Here is a tiny trained network, its code and every weight. The questions are about switching its units off for an input and a class, where a switched-off unit gives its printed mean instead of its output.

import numpy as np


def w(rows, s, z=0):
    codes = np.array(rows[::2]) - 128.0
    scale = np.full(codes.shape[1], s)
    scale[-1] = z or s
    return codes * scale


def f(y):
    return y / 2 * (1 + np.tanh(0.7978845608 * (y + 0.044715 * y**3)))


def log_softmax(a):
    a = a - a.max(-1, keepdims=True)
    return a - np.log(np.exp(a).sum(-1, keepdims=True))


def net(x, mask):
    res = np.array(x, float).reshape(1, 8) / 4 @ E
    y = f(res @ A[0][:, :-1].T + A[0][:, -1])
    res = res + np.where(mask, y, B[0][:, -1]) @ B[0][:, :-1]
    return log_softmax(res[-1] @ U[:, :-1].T + U[:, -1])


A, B = {}, {}
E = w([
[128,128,129],'x0',
[127,129,130],'x1',
[128,127,127],'x2',
[85,255,181],'x3',
[43,61,173],'x4',
[68,126,18],'x5',
[125,128,127],'x6',
[129,125,127],'x7',
],0.0054)
A[0] = w([
[156,161,69,82],'neuron 1',
[180,133,181,67],'neuron 2',
[151,71,119,79],'neuron 3',
[192,54,95,70],'neuron 4',
[184,62,98,73],'neuron 5',
[163,105,190,12],'neuron 6',
[1,72,182,38],'neuron 7',
[85,217,120,48],'neuron 8',
[215,184,68,76],'neuron 9',
[151,84,89,38],'neuron 10',
[86,113,116,2],'neuron 11',
[171,112,194,87],'neuron 12',
[206,98,239,67],'neuron 13',
[154,165,116,33],'neuron 14',
[109,117,148,96],'neuron 15',
[71,143,32,63],'neuron 16',
[97,188,144,80],'neuron 17',
[81,89,166,14],'neuron 18',
[189,166,64,36],'neuron 19',
[114,95,148,10],'neuron 20',
[221,189,71,52],'neuron 21',
[210,140,166,44],'neuron 22',
[183,100,231,74],'neuron 23',
[103,105,119,24],'neuron 24',
[232,186,69,55],'neuron 25',
[169,169,92,182],'neuron 26',
[70,207,135,53],'neuron 27',
[73,135,51,123],'neuron 28',
[34,82,163,75],'neuron 29',
[75,122,64,40],'neuron 30',
[182,111,203,13],'neuron 31',
[169,171,103,43],'neuron 32',
[76,214,144,87],'neuron 33',
[101,91,145,54],'neuron 34',
[79,195,142,45],'neuron 35',
[104,189,126,29],'neuron 36',
[71,99,149,112],'neuron 37',
[154,98,171,109],'neuron 38',
[141,114,150,119],'neuron 39',
[130,68,58,54],'neuron 40',
[188,141,142,104],'neuron 41',
[106,121,67,36],'neuron 42',
[160,116,175,48],'neuron 43',
[70,142,31,67],'neuron 44',
[152,62,102,74],'neuron 45',
[190,90,89,62],'neuron 46',
[163,56,97,81],'neuron 47',
[70,155,39,27],'neuron 48',
],0.009,0.0048)
B[0] = w([
[96,124,108,120],'neuron 1',
[133,150,108,121],'neuron 2',
[132,153,162,132],'neuron 3',
[164,157,189,200],'neuron 4',
[152,154,181,179],'neuron 5',
[101,188,110,81],'neuron 6',
[2,64,132,209],'neuron 7',
[167,162,167,150],'neuron 8',
[51,86,123,182],'neuron 9',
[124,169,156,96],'neuron 10',
[85,186,137,48],'neuron 11',
[134,163,94,151],'neuron 12',
[162,210,61,236],'neuron 13',
[96,140,148,59],'neuron 14',
[112,128,127,100],'neuron 15',
[147,193,69,173],'neuron 16',
[160,141,165,137],'neuron 17',
[61,145,134,75],'neuron 18',
[67,129,118,112],'neuron 19',
[78,159,146,48],'neuron 20',
[46,93,135,168],'neuron 21',
[102,153,97,120],'neuron 22',
[138,181,67,208],'neuron 23',
[93,174,141,50],'neuron 24',
[35,92,135,184],'neuron 25',
[114,72,125,253],'neuron 26',
[172,164,172,157],'neuron 27',
[166,167,78,213],'neuron 28',
[55,101,120,180],'neuron 29',
[122,185,100,109],'neuron 30',
[116,199,99,107],'neuron 31',
[83,135,148,80],'neuron 32',
[192,141,181,204],'neuron 33',
[86,143,142,79],'neuron 34',
[153,160,174,128],'neuron 35',
[128,169,169,85],'neuron 36',
[93,111,119,157],'neuron 37',
[129,139,113,146],'neuron 38',
[123,132,120,128],'neuron 39',
[156,141,146,159],'neuron 40',
[109,126,113,137],'neuron 41',
[117,181,117,85],'neuron 42',
[116,170,113,84],'neuron 43',
[149,194,68,180],'neuron 44',
[150,159,165,153],'neuron 45',
[120,139,177,139],'neuron 46',
[160,159,174,182],'neuron 47',
[151,192,84,133],'neuron 48',
],0.031,0.0017)
U = w([
[153,191,21,44],'0',
[9,118,164,152],'1',
[194,158,255,2],'2',
[180,79,94,224],'3',
[170,82,94,235],'4',
],0.006,0.0036)

Each question gives the input, the list of numbers given to net, and the class t.
The units are the neurons (one row each of A and B). Each row of codes is followed by its name. A weight is (code - 128) times the scale printed after its matrix; where a second scale follows, it is the last column's (A, B and U).
mask holds one flag per neuron, in row order. A switched-off neuron (its flag False) gives its mean, the last column of its row in B, instead of its output. The means were averaged over made-up inputs and are rounded, as every weight is.
A unit's drop is (log p(t) with every unit on - log p(t) with that unit switched off) / (log p(t) with every unit on - log p(t) with every unit switched off).
The circuit of an input: a set's keep is (log p(t) with only the set's units on - log p(t) with every unit switched off) / (log p(t) with every unit on - log p(t) with every unit switched off). Starting from the 12 units with the biggest drops (on a tie, the unit counted first), units are removed one at a time, each time the one whose removal leaves the highest keep (on an exact tie, the one counted first), for as long as the keep stays at least 0.8.
circuit, biggest first: the units of the circuit, biggest drop first
k most important neurons: the k neurons with the biggest drops, biggest first
drop when u is switched off: that unit's drop, to one decimal
input [5,-5,1,5,8,0,-2,1], class 1: circuit, biggest first => [neuron 7]
input [-7,6,-7,7,7,-8,2,7], class 0: circuit, biggest first => [neuron 13; neuron 23]
input [-1,5,0,7,-7,-5,2,1], class 1: 3 most important neurons => [neuron 25; neuron 21; neuron 9]
input [-3,-2,-7,0,7,-3,-5,-6], class 1: 2 most important neurons => [neuron 7; neuron 29]
input [2,7,0,5,-6,-7,-6,-4], class 0: circuit, biggest first => [neuron 13; neuron 23]
input [2,5,1,-4,5,3,-1,3], class 1: 4 most important neurons => [neuron 7; neuron 29; neuron 13; neuron 33]
input [-1,-5,-4,-8,8,7,4,-6], class 1: 2 most important neurons => [neuron 7; neuron 29]
input [2,-4,2,-6,-3,-2,7,3], class 2: circuit, biggest first => [neuron 4; neuron 5; neuron 47]
input [-4,8,3,5,-6,-4,-1,5], class 1: circuit, biggest first => [neuron 25; neuron 21]
input [-7,-3,2,8,-6,-8,-4,3], class 0: 3 most important neurons => [neuron 13; neuron 23; neuron 22]
input [7,5,-3,-8,2,8,-3,-3], class 0: 2 most important neurons => [neuron 44; neuron 16]
input [7,6,-3,-8,-2,-8,3,6], class 0: 2 most important neurons => [neuron 13; neuron 23]
input [8,5,2,-8,-1,7,8,-7], class 2: drop when neuron 4 is switched off => 0.4
input [-5,-3,1,8,3,-3,-6,-8], class 2: drop when neuron 16 is switched off => 0.0
input [7,6,-7,-7,-5,2,-6,6], class 2: drop when neuron 47 is switched off => 0.1
input [5,0,2,0,-5,-4,2,2], class 1: most important neuron => [neuron 25]
input [2,7,5,4,8,-5,-8,-1], class 1: drop when neuron 7 is switched off => 0.7
